Below are the code and all the weights of a small trained network. Each question names an input and a class and asks about switching units off, where a switched-off unit gives its printed mean instead of its output.

import numpy as np


def w(rows, s, z=0):
    codes = np.array(rows[::2]) - 128.0
    scale = np.full(codes.shape[1], s)
    scale[-1] = z or s
    return codes * scale


def norm(h):
    return h / np.sqrt((h * h).mean(-1, keepdims=True) + 1e-5)


def f(y):
    return y / 2 * (1 + np.tanh(0.7978845608 * (y + 0.044715 * y**3)))


def log_softmax(a):
    a = a - a.max(-1, keepdims=True)
    return a - np.log(np.exp(a).sum(-1, keepdims=True))


def net(x, mask):
    res = np.array(x, float).reshape(1, 5) / 4 @ E
    u = 0
    for l in range(2):
        y = f(norm(res) @ A[l][:, :-1].T + A[l][:, -1])
        res = res + np.where(mask[u : u + 8], y, B[l][:, -1]) @ B[l][:, :-1]
        u += 8
    return log_softmax(norm(res)[-1] @ U[:, :-1].T + U[:, -1])


A, B = {}, {}
E = w([
[108,156,51,96,194,105,168,2],'x0',
[127,125,126,129,126,128,127,126],'x1',
[110,133,109,124,120,173,211,199],'x2',
[192,148,68,43,70,173,115,161],'x3',
[129,122,125,131,127,125,129,129],'x4',
],0.0041)
A[0] = w([
[149,65,220,101,68,133,53,117,106],'0.n0',
[156,128,60,34,170,110,166,96,103],'0.n1',
[167,95,150,83,88,186,77,180,79],'0.n2',
[123,106,198,254,149,126,97,178,132],'0.n3',
[17,166,59,192,192,213,130,137,148],'0.n4',
[97,159,84,169,142,81,130,55,137],'0.n5',
[99,99,175,159,83,156,150,167,84],'0.n6',
[194,151,147,100,144,150,144,93,2],'0.n7',
],0.0053,0.0023)
B[0] = w([
[108,182,141,107,154,11,213,79,243],'0.n0',
[47,163,113,213,113,125,87,188,244],'0.n1',
[178,43,201,110,181,124,134,116,244],'0.n2',
[96,228,3,119,87,160,82,112,254],'0.n3',
[131,122,207,78,154,54,242,192,201],'0.n4',
[151,86,234,128,165,168,98,128,231],'0.n5',
[107,102,15,126,198,172,119,129,173],'0.n6',
[98,191,111,212,121,67,79,199,112],'0.n7',
],0.0045,0.0029)
A[1] = w([
[133,41,107,223,140,115,112,111,68],'1.n0',
[255,49,185,88,77,155,143,196,67],'1.n1',
[144,214,96,158,75,86,13,117,104],'1.n2',
[249,108,192,62,80,31,53,105,16],'1.n3',
[71,133,102,60,121,183,146,104,253],'1.n4',
[191,99,154,129,27,82,59,153,24],'1.n5',
[92,174,62,137,104,233,174,180,43],'1.n6',
[62,185,156,136,112,58,62,82,113],'1.n7',
],0.0055,0.0028)
B[1] = w([
[143,141,149,46,190,198,113,171,109],'1.n0',
[196,63,200,81,99,96,160,70,242],'1.n1',
[106,151,97,1,52,52,197,106,244],'1.n2',
[26,157,156,237,211,164,219,184,254],'1.n3',
[156,178,98,169,111,146,74,166,202],'1.n4',
[54,225,57,160,177,85,196,143,168],'1.n5',
[150,115,89,244,177,245,78,123,213],'1.n6',
[189,81,82,53,59,148,55,144,236],'1.n7',
],0.005,0.0038)
U = w([
[73,177,46,52,44,44,65,61,190],'0',
[61,137,208,159,184,60,224,130,230],'1',
[86,169,44,219,158,226,89,187,132],'2',
[215,45,171,132,56,184,174,145,8],'3',
[80,85,208,108,203,86,35,2,5],'4',
],0.0074,0.0032)

Each question gives the input, the list of numbers given to net, and the class t.
The units are the neurons (one row each of A and B). Each row of codes is followed by its name. A weight is (code - 128) times the scale printed after its matrix; where a second scale follows, it is the last column's (A, B and U).
mask holds one flag per neuron, layer by layer. A switched-off neuron (its flag False) gives its mean, the last column of its row in B, instead of its output. The means were averaged over made-up inputs and are rounded, as every weight is.
A unit's drop is (log p(t) with every unit on - log p(t) with that unit switched off) / (log p(t) with every unit on - log p(t) with every unit switched off).
The circuit of an input: a set's keep is (log p(t) with only the set's units on - log p(t) with every unit switched off) / (log p(t) with every unit on - log p(t) with every unit switched off). Starting from the 12 units with the biggest drops (on a tie, the unit counted first), units are removed one at a time, each time the one whose removal leaves the highest keep (on an exact tie, the one counted first), for as long as the keep stays at least 0.8.
units of the circuit, in order: the units of the circuit, biggest drop first
k most important neurons: the k neurons with the biggest drops, biggest first
k most important neurons of layer l: the k neurons of layer l with the biggest drops, biggest first
drop when u is switched off: that unit's drop, to one decimal
input [0,2,-8,1,-6], class 1: 2 most important neurons -> 1.n3; 0.n3
input [8,0,3,3,7], class 2: 2 most important neurons -> 0.n1; 0.n0
input [-8,-5,1,-6,5], class 2: units of the circuit, in order -> 0.n3
input [3,5,0,-1,8], class 4: 4 most important neurons -> 1.n3; 0.n5; 1.n5; 1.n2
input [-7,4,1,-1,6], class 2: 2 most important neurons of layer 0 -> 0.n3; 0.n6
input [0,-8,-3,6,6], class 1: 2 most important neurons of layer 0 -> 0.n3; 0.n2
input [0,2,-7,-7,-7], class 0: units of the circuit, in order -> 0.n3; 1.n7
input [-1,8,5,1,7], class 3: 3 most important neurons of layer 1 -> 1.n1; 1.n3; 1.n5
input [-8,4,-2,-7,-5], class 0: units of the circuit, in order -> 0.n3; 1.n2
input [2,-2,-1,-2,2], class 4: 2 most important neurons -> 1.n3; 1.n5
input [8,0,-1,0,-5], class 4: 2 most important neurons -> 0.n5; 0.n3
input [-6,1,0,-8,6], class 0: 3 most important neurons -> 0.n3; 1.n2; 1.n3
input [6,3,-1,-3,1], class 4: units of the circuit, in order -> 1.n3; 0.n5
input [-4,-5,-6,2,-5], class 1: 3 most important neurons -> 1.n3; 0.n2; 0.n1
input [-2,1,-5,4,7], class 1: most important neuron -> 1.n3
input [-6,0,-1,4,-1], class 1: 2 most important neurons -> 1.n3; 0.n0
input [-6,-5,2,-7,2], class 2: 2 most important neurons of layer 0 -> 0.n3; 0.n6
input [1,0,-2,0,2], class 4: 2 most important neurons of layer 1 -> 1.n6; 1.n4
input [-7,-2,-4,8,-2], class 1: 2 most important neurons of layer 1 -> 1.n3; 1.n5
input [-7,3,-2,4,-7], class 1: most important neuron of layer 0 -> 0.n0
input [5,4,2,2,7], class 2: drop when 0.n1 is switched off -> 0.1
input [-3,1,-7,-6,-3], class 0: drop when 0.n3 is switched off -> 0.2
input [-7,3,-8,-5,-6], class 0: drop when 0.n3 is switched off -> 0.2
